Here is a tiny trained network, its code and every weight. The questions are about switching its units off for an input and a target symbol, where a switched-off unit gives its printed mean instead of its output.

import numpy as np


def w(rows, s, z=0):
    codes = np.array(rows[::2]) - 128.0
    scale = np.full(codes.shape[1], s)
    scale[-1] = z or s
    return codes * scale


def norm(h):
    return h / np.sqrt((h * h).mean(-1, keepdims=True) + 1e-5)


def f(y):
    return np.maximum(y, 0)


def softmax(a):
    e = np.exp(a - a.max(-1, keepdims=True))
    return e / e.sum(-1, keepdims=True)


def log_softmax(a):
    a = a - a.max(-1, keepdims=True)
    return a - np.log(np.exp(a).sum(-1, keepdims=True))


def net(x, mask):
    ids = ['αβγεζημξπφω'.index(c) for c in x.split()]
    T = len(ids)
    res = E[ids] + P[:T]
    q, k, v = (norm(res) @ M[0].T for M in (Q, K, V))
    z = softmax(np.where(np.tri(T) > 0, q @ k.T / 3**0.5, -1e9)) @ v
    res = res + np.where(mask[0], z, O[0][:, -1]) @ O[0][:, :-1]
    y = f(norm(res) @ A[0][:, :-1].T + A[0][:, -1])
    res = res + np.where(mask[1:9], y, B[0][:, -1]) @ B[0][:, :-1]
    return log_softmax(norm(res)[-1] @ U[:, :-1].T + U[:, -1])


Q, K, V, O, A, B = {}, {}, {}, {}, {}, {}
E = w([
[124,154,95,189,149],'α',
[127,243,154,195,203],'β',
[139,37,173,253,187],'γ',
[122,88,109,199,217],'ε',
[111,90,217,246,83],'ζ',
[203,39,161,157,111],'η',
[63,161,46,89,141],'μ',
[207,114,112,249,160],'ξ',
[54,140,132,129,70],'π',
[177,202,212,120,16],'φ',
[249,174,188,133,178],'ω',
],0.02)
P = w([
[40,159,131,230,177],'0',
[64,127,177,137,200],'1',
[93,70,169,144,184],'2',
[100,74,108,137,154],'3',
[141,22,54,178,126],'4',
[163,33,3,188,111],'5',
[106,47,113,198,31],'6',
],0.0047)
Q[0] = w([
[62,130,109,234,165],'head 1',
[138,130,180,254,88],'head 1',
[104,162,110,138,139],'head 1',
],0.015)
K[0] = w([
[156,88,86,25,112],'head 1',
[249,140,115,99,45],'head 1',
[80,215,117,93,44],'head 1',
],0.011)
V[0] = w([
[161,92,79,122,230],'head 1',
[254,164,96,112,47],'head 1',
[17,52,61,70,199],'head 1',
],0.0092)
O[0] = w([
[161,119,99,168,224,104],'head 1',
[119,161,101,37,208,120],'head 1',
[36,84,148,122,250,1],'head 1',
],0.012,0.0072)
A[0] = w([
[159,165,200,135,169,210],'neuron 1',
[71,221,49,138,176,197],'neuron 2',
[145,41,172,112,83,135],'neuron 3',
[55,100,205,84,91,83],'neuron 4',
[167,62,116,112,120,22],'neuron 5',
[118,152,177,9,114,2],'neuron 6',
[180,184,138,61,75,201],'neuron 7',
[34,130,124,84,207,83],'neuron 8',
],0.013,0.0045)
B[0] = w([
[169,146,130,67,178,222],'neuron 1',
[94,96,14,107,138,198],'neuron 2',
[75,97,37,91,171,243],'neuron 3',
[246,100,80,144,148,165],'neuron 4',
[147,150,45,117,132,145],'neuron 5',
[99,87,118,80,140,138],'neuron 6',
[80,102,192,84,154,253],'neuron 7',
[40,148,144,103,82,159],'neuron 8',
],0.012,0.0065)
U = w([
[103,152,96,166,110,19],'α',
[200,226,137,228,143,121],'β',
[112,58,205,178,167,92],'γ',
[127,75,177,170,201,169],'ε',
[224,109,212,106,169,129],'ζ',
[177,74,79,77,176,157],'η',
[13,108,154,112,164,245],'μ',
[122,136,153,159,130,11],'ξ',
[106,133,98,226,6,57],'π',
[112,144,170,77,94,254],'φ',
[155,129,108,136,124,162],'ω',
],0.012,0.0042)

Each question gives the input, a string of symbols that net reads in full, and the target symbol t.
The units are the heads (3 rows each of Q, K, V and O) and the neurons (one row each of A and B). Each row of codes is followed by its name. A weight is (code - 128) times the scale printed after its matrix; where a second scale follows, it is the last column's (O, A, B and U).
mask holds one flag per unit, heads first, then neurons. A switched-off unit (its flag False) gives its mean, the last column of its rows in O or B, instead of its output. The means were averaged over made-up inputs and are rounded, as every weight is.
A unit's drop is (log p(t) with every unit on - log p(t) with that unit switched off) / (log p(t) with every unit on - log p(t) with every unit switched off).
The circuit of an input: a set's keep is (log p(t) with only the set's units on - log p(t) with every unit switched off) / (log p(t) with every unit on - log p(t) with every unit switched off). Starting from all 9 units, units are removed one at a time, each time the one whose removal leaves the highest keep (on an exact tie, the one counted first), for as long as the keep stays at least 0.8.
units of the circuit, in order: the units of the circuit, biggest drop first
k most important neurons: the k neurons with the biggest drops, biggest first
drop when u is switched off: that unit's drop, to one decimal
input ζ β ζ π, target π: units of the circuit, in order	[head 1; neuron 4; neuron 1]
input ζ η ζ, target ε: 2 most important neurons	[neuron 3; neuron 1]
input ζ β ζ α, target π: 2 most important neurons	[neuron 1; neuron 4]
input ζ ε π, target π: 3 most important neurons	[neuron 4; neuron 7; neuron 1]
input ζ β ξ ζ, target β: 2 most important neurons	[neuron 7; neuron 2]
input β α π η φ α, target φ: most important neuron	[neuron 7]
input α ε η ζ π, target η: units of the circuit, in order	[neuron 4; head 1]
input μ ζ ε, target μ: units of the circuit, in order	[head 1; neuron 8]
input ζ ζ η ζ ζ ε β, target η: units of the circuit, in order	[neuron 2; head 1]
input φ β μ ε ε, target μ: 2 most important neurons	[neuron 8; neuron 4]
input η ζ ζ ζ ζ β, target η: drop when head 1 is switched off	0.2
input η ζ φ ε ζ, target φ: drop when neuron 7 is switched off	0.3
input π ζ β φ ζ ζ β, target φ: drop when head 1 is switched off	0.7
input ε φ γ, target φ: units of the circuit, in order	[head 1]
